Below is a small trained network, with its code and all its weights. Each question gives an input and a target symbol and asks what happens when units are switched off, that is, made to give their printed mean instead of their output.

import numpy as np


def w(rows, s, z=0):
    codes = np.array(rows[::2]) - 128.0
    scale = np.full(codes.shape[1], s)
    scale[-1] = z or s
    return codes * scale


def f(y):
    return y / 2 * (1 + np.tanh(0.7978845608 * (y + 0.044715 * y**3)))


def softmax(a):
    e = np.exp(a - a.max(-1, keepdims=True))
    return e / e.sum(-1, keepdims=True)


def log_softmax(a):
    a = a - a.max(-1, keepdims=True)
    return a - np.log(np.exp(a).sum(-1, keepdims=True))


def net(x, mask):
    ids = ['αβλμξπτφψω'.index(c) for c in x.split()]
    T = len(ids)
    res = E[ids] + P[:T]
    r = res
    for j in range(2):
        rows = slice(2 * j, 2 * j + 2)
        q, k, v = (r @ M[0][rows].T for M in (Q, K, V))
        z = softmax(np.where(np.tri(T) > 0, q @ k.T / 2**0.5, -1e9)) @ v
        o = O[0][rows]
        res = res + np.where(mask[j], z, o[:, -1]) @ o[:, :-1]
    y = f(res @ A[0][:, :-1].T + A[0][:, -1])
    res = res + np.where(mask[2:6], y, B[0][:, -1]) @ B[0][:, :-1]
    return log_softmax(res[-1] @ U[:, :-1].T + U[:, -1])


Q, K, V, O, A, B = {}, {}, {}, {}, {}, {}
E = w([
[142,128,6,80,134,184],'α',
[44,113,111,97,107,146],'β',
[90,137,199,115,211,220],'λ',
[124,62,174,139,140,124],'μ',
[119,109,168,137,96,113],'ξ',
[88,183,138,102,197,127],'π',
[108,89,121,113,100,72],'τ',
[120,164,150,162,72,27],'φ',
[128,44,127,110,89,89],'ψ',
[39,187,135,111,82,133],'ω',
],0.022)
P = w([
[137,161,168,146,7,156],'0',
[114,118,123,127,100,111],'1',
[122,120,130,128,109,106],'2',
[119,123,119,121,115,102],'3',
[114,121,115,118,117,103],'4',
[126,114,122,123,133,91],'5',
[132,111,134,127,148,85],'6',
],0.019)
Q[0] = w([
[92,112,221,106,144,123],'H1',
[93,68,183,92,4,91],'H1',
[127,148,147,136,108,115],'H2',
[94,94,188,83,88,100],'H2',
],0.013)
K[0] = w([
[153,156,214,109,106,159],'H1',
[174,162,170,137,8,183],'H1',
[87,111,139,193,115,52],'H2',
[101,114,226,145,84,106],'H2',
],0.012)
V[0] = w([
[176,94,47,116,94,1],'H1',
[196,5,144,61,106,188],'H1',
[145,127,155,154,184,173],'H2',
[222,160,131,167,39,203],'H2',
],0.0079)
O[0] = w([
[79,117,206,125,129,71,24],'H1',
[254,84,223,85,41,183,186],'H1',
[121,138,98,107,104,109,3],'H2',
[135,103,136,126,252,112,231],'H2',
],0.015,0.0055)
A[0] = w([
[172,131,51,176,117,221,39],'N1',
[116,52,102,216,36,56,254],'N2',
[156,123,253,128,34,77,67],'N3',
[132,188,124,255,191,52,69],'N4',
],0.0079,0.009)
B[0] = w([
[26,102,161,106,92,75,196],'N1',
[46,254,147,166,96,207,223],'N2',
[62,143,32,54,123,91,249],'N3',
[134,146,62,41,22,139,180],'N4',
],0.0098,0.013)
U = w([
[113,111,150,43,130,100,51],'α',
[42,136,211,179,158,89,145],'β',
[85,145,112,196,146,136,119],'λ',
[254,187,109,63,115,178,207],'μ',
[83,140,155,153,174,233,146],'ξ',
[58,96,118,147,161,66,54],'π',
[135,148,146,152,203,86,255],'τ',
[181,191,47,70,193,141,82],'φ',
[122,47,75,180,58,91,126],'ψ',
[139,206,158,119,77,155,75],'ω',
],0.0076,0.0092)

Each question gives the input, a string of symbols that net reads in full, and the target symbol t.
The units are the heads (2 rows each of Q, K, V and O) and the neurons (one row each of A and B). Each row of codes is followed by its name. A weight is (code - 128) times the scale printed after its matrix; where a second scale follows, it is the last column's (O, A, B and U).
mask holds one flag per unit, heads first, then neurons. A switched-off unit (its flag False) gives its mean, the last column of its rows in O or B, instead of its output. The means were averaged over made-up inputs and are rounded, as every weight is.
A unit's drop is (log p(t) with every unit on - log p(t) with that unit switched off) / (log p(t) with every unit on - log p(t) with every unit switched off).
The circuit of an input: a set's keep is (log p(t) with only the set's units on - log p(t) with every unit switched off) / (log p(t) with every unit on - log p(t) with every unit switched off). Starting from all 6 units, units are removed one at a time, each time the one whose removal leaves the highest keep (on an exact tie, the one counted first), for as long as the keep stays at least 0.8.
units of the circuit, in order: the units of the circuit, biggest drop first
k most important neurons: the k neurons with the biggest drops, biggest first
heads that matter: for each layer, one digit per head in row order, 1 if its drop is at least 0.15 and else 0, layers parted by /
input β λ λ π μ, target ξ: heads that matter => 01
input τ τ ψ ω β, target β: units of the circuit, in order => H1
input ω τ ω, target φ: 3 most important neurons => N4, N1, N2
input β ψ ψ φ ψ, target ξ: heads that matter => 00
input ω ψ π, target φ: heads that matter => 10
input λ β ξ, target ψ: 2 most important neurons => N1, N2
input ω π ξ, target φ: units of the circuit, in order => H1, N4
input β λ φ, target ω: units of the circuit, in order => N2, H2
input μ ψ λ φ τ, target μ: heads that matter => 10
input ψ λ β, target α: 2 most important neurons => N3, N2
input π ξ ξ, target λ: 2 most important neurons => N3, N2
input λ ψ ψ ξ β, target ψ: units of the circuit, in order => N1, H1, N2
input ξ λ λ μ ψ μ, target τ: heads that matter => 01
input ψ λ λ α ξ, target α: heads that matter => 10
input ξ ξ λ β τ ξ, target τ: heads that matter => 01
input λ β α μ, target ψ: units of the circuit, in order => N1, H1
input ψ λ μ τ, target α: units of the circuit, in order => H1, N3
input π μ α μ, target λ: heads that matter => 11
input λ μ τ λ ψ τ, target ψ: heads that matter => 10
input ξ α α μ λ λ ω, target τ: 2 most important neurons => N2, N3
input φ μ ψ ψ, target π: heads that matter => 11
input α ψ ψ λ ψ α ψ, target ω: heads that matter => 01
input τ ξ ξ, target β: 2 most important neurons => N4, N2
input ω λ τ τ β, target φ: 3 most important neurons => N4, N1, N2
input ψ ψ α π φ, target ω: 2 most important neurons => N2, N1
input ω ψ τ, target φ: 2 most important neurons => N4, N1
input β π λ ψ, target ξ: 2 most important neurons => N2, N3
input μ α μ, target μ: most important neuron => N1
input φ α ψ μ, target π: 2 most important neurons => N4, N2
input τ β τ α ω, target β: most important neuron => N4
